Here is a tiny trained network, its code and every weight. The questions are about switching its units off for an input and a class, where a switched-off unit gives its printed mean instead of its output.

import numpy as np


def w(rows, s, z=0):
    codes = np.array(rows[::2]) - 128.0
    scale = np.full(codes.shape[1], s)
    scale[-1] = z or s
    return codes * scale


def f(y):
    return np.maximum(y, 0)


def log_softmax(a):
    a = a - a.max(-1, keepdims=True)
    return a - np.log(np.exp(a).sum(-1, keepdims=True))


def net(x, mask):
    res = np.array(x, float).reshape(1, 4) / 4 @ E
    y = f(res @ A[0][:, :-1].T + A[0][:, -1])
    res = res + np.where(mask, y, B[0][:, -1]) @ B[0][:, :-1]
    return log_softmax(res[-1] @ U[:, :-1].T + U[:, -1])


A, B = {}, {}
E = w([
[249,176,206,39,157,70],'x0',
[125,122,168,160,15,58],'x1',
[124,135,124,124,129,121],'x2',
[84,233,229,125,111,210],'x3',
],0.011)
A[0] = w([
[208,121,88,109,68,77,27],'n0',
[160,75,61,96,140,87,147],'n1',
[175,84,86,144,119,100,68],'n2',
[149,181,191,89,116,146,69],'n3',
[160,65,64,99,158,78,195],'n4',
[213,62,70,143,187,78,1],'n5',
[75,34,59,176,82,117,142],'n6',
[122,75,60,213,78,100,149],'n7',
[105,147,179,124,76,200,47],'n8',
[128,138,140,100,58,117,212],'n9',
[230,144,146,103,122,95,14],'n10',
[128,135,192,145,18,78,115],'n11',
[149,197,182,81,202,159,69],'n12',
[217,142,171,73,127,77,61],'n13',
[87,197,138,85,53,195,60],'n14',
[128,132,84,116,212,168,212],'n15',
[37,113,84,173,127,172,172],'n16',
[172,188,167,17,234,173,106],'n17',
[40,148,76,168,127,166,17],'n18',
[191,120,164,45,110,76,168],'n19',
[167,141,165,102,236,108,126],'n20',
[125,116,74,115,255,196,124],'n21',
],0.0098,0.0067)
B[0] = w([
[88,82,92,59,52,65,170],'n0',
[118,121,192,185,182,106,204],'n1',
[144,155,75,112,96,149,166],'n2',
[167,157,86,83,90,144,188],'n3',
[91,96,222,180,197,143,224],'n4',
[181,181,234,195,166,180,194],'n5',
[129,98,22,56,41,89,229],'n6',
[150,123,39,57,77,73,215],'n7',
[80,125,161,162,182,127,171],'n8',
[76,98,86,64,76,53,187],'n9',
[62,96,183,191,235,126,184],'n10',
[100,130,198,209,236,130,205],'n11',
[190,134,53,62,45,104,207],'n12',
[82,130,204,199,202,132,212],'n13',
[85,112,203,187,196,150,182],'n14',
[139,162,215,196,176,148,215],'n15',
[81,123,224,180,193,141,225],'n16',
[140,132,77,66,2,104,249],'n17',
[146,221,187,202,183,202,183],'n18',
[146,165,214,189,187,200,227],'n19',
[133,94,56,62,63,112,206],'n20',
[100,97,204,212,189,133,224],'n21',
],0.009,0.014)
U = w([
[81,71,145,131,154,133,111],'0',
[173,219,161,144,148,158,252],'1',
[201,64,17,5,20,92,174],'2',
],0.012,0.0015)

Each question gives the input, the list of numbers given to net, and the class t.
The units are the neurons (one row each of A and B). Each row of codes is followed by its name. A weight is (code - 128) times the scale printed after its matrix; where a second scale follows, it is the last column's (A, B and U).
mask holds one flag per neuron, in row order. A switched-off neuron (its flag False) gives its mean, the last column of its row in B, instead of its output. The means were averaged over made-up inputs and are rounded, as every weight is.
A unit's drop is (log p(t) with every unit on - log p(t) with that unit switched off) / (log p(t) with every unit on - log p(t) with every unit switched off).
The circuit of an input: a set's keep is (log p(t) with only the set's units on - log p(t) with every unit switched off) / (log p(t) with every unit on - log p(t) with every unit switched off). Starting from the 12 units with the biggest drops (on a tie, the unit counted first), units are removed one at a time, each time the one whose removal leaves the highest keep (on an exact tie, the one counted first), for as long as the keep stays at least 0.8.
units of the circuit, in order: the units of the circuit, biggest drop first
unit that matters most: the unit with the biggest drop
k most important neurons: the k neurons with the biggest drops, biggest first
drop when u is switched off: that unit's drop, to one decimal
input [1,-4,3,-4], class 1: units of the circuit, in order -> [n5]
input [-6,-6,-4,1], class 1: 2 most important neurons -> [n18 n15]
input [-7,-2,7,3], class 1: 2 most important neurons -> [n18 n9]
input [4,-6,6,-6], class 1: 2 most important neurons -> [n5 n15]
input [5,-3,-5,-7], class 1: 2 most important neurons -> [n5 n19]
input [0,8,2,-6], class 2: 2 most important neurons -> [n7 n6]
input [7,1,8,-1], class 0: 2 most important neurons -> [n10 n18]
input [-6,-2,3,3], class 1: 2 most important neurons -> [n18 n9]
input [-6,7,6,-1], class 2: 2 most important neurons -> [n6 n7]
input [-4,-7,-1,2], class 1: 2 most important neurons -> [n18 n15]
input [7,5,-4,0], class 0: 2 most important neurons -> [n10 n0]
input [-7,4,3,0], class 2: 2 most important neurons -> [n6 n7]
input [5,5,-5,0], class 0: drop when n10 is switched off -> 0.4
input [-6,6,0,-8], class 2: unit that matters most -> n6
input [-2,3,-8,8], class 0: drop when n20 is switched off -> -0.3
input [-8,-3,8,3], class 1: drop when n18 is switched off -> 2.0
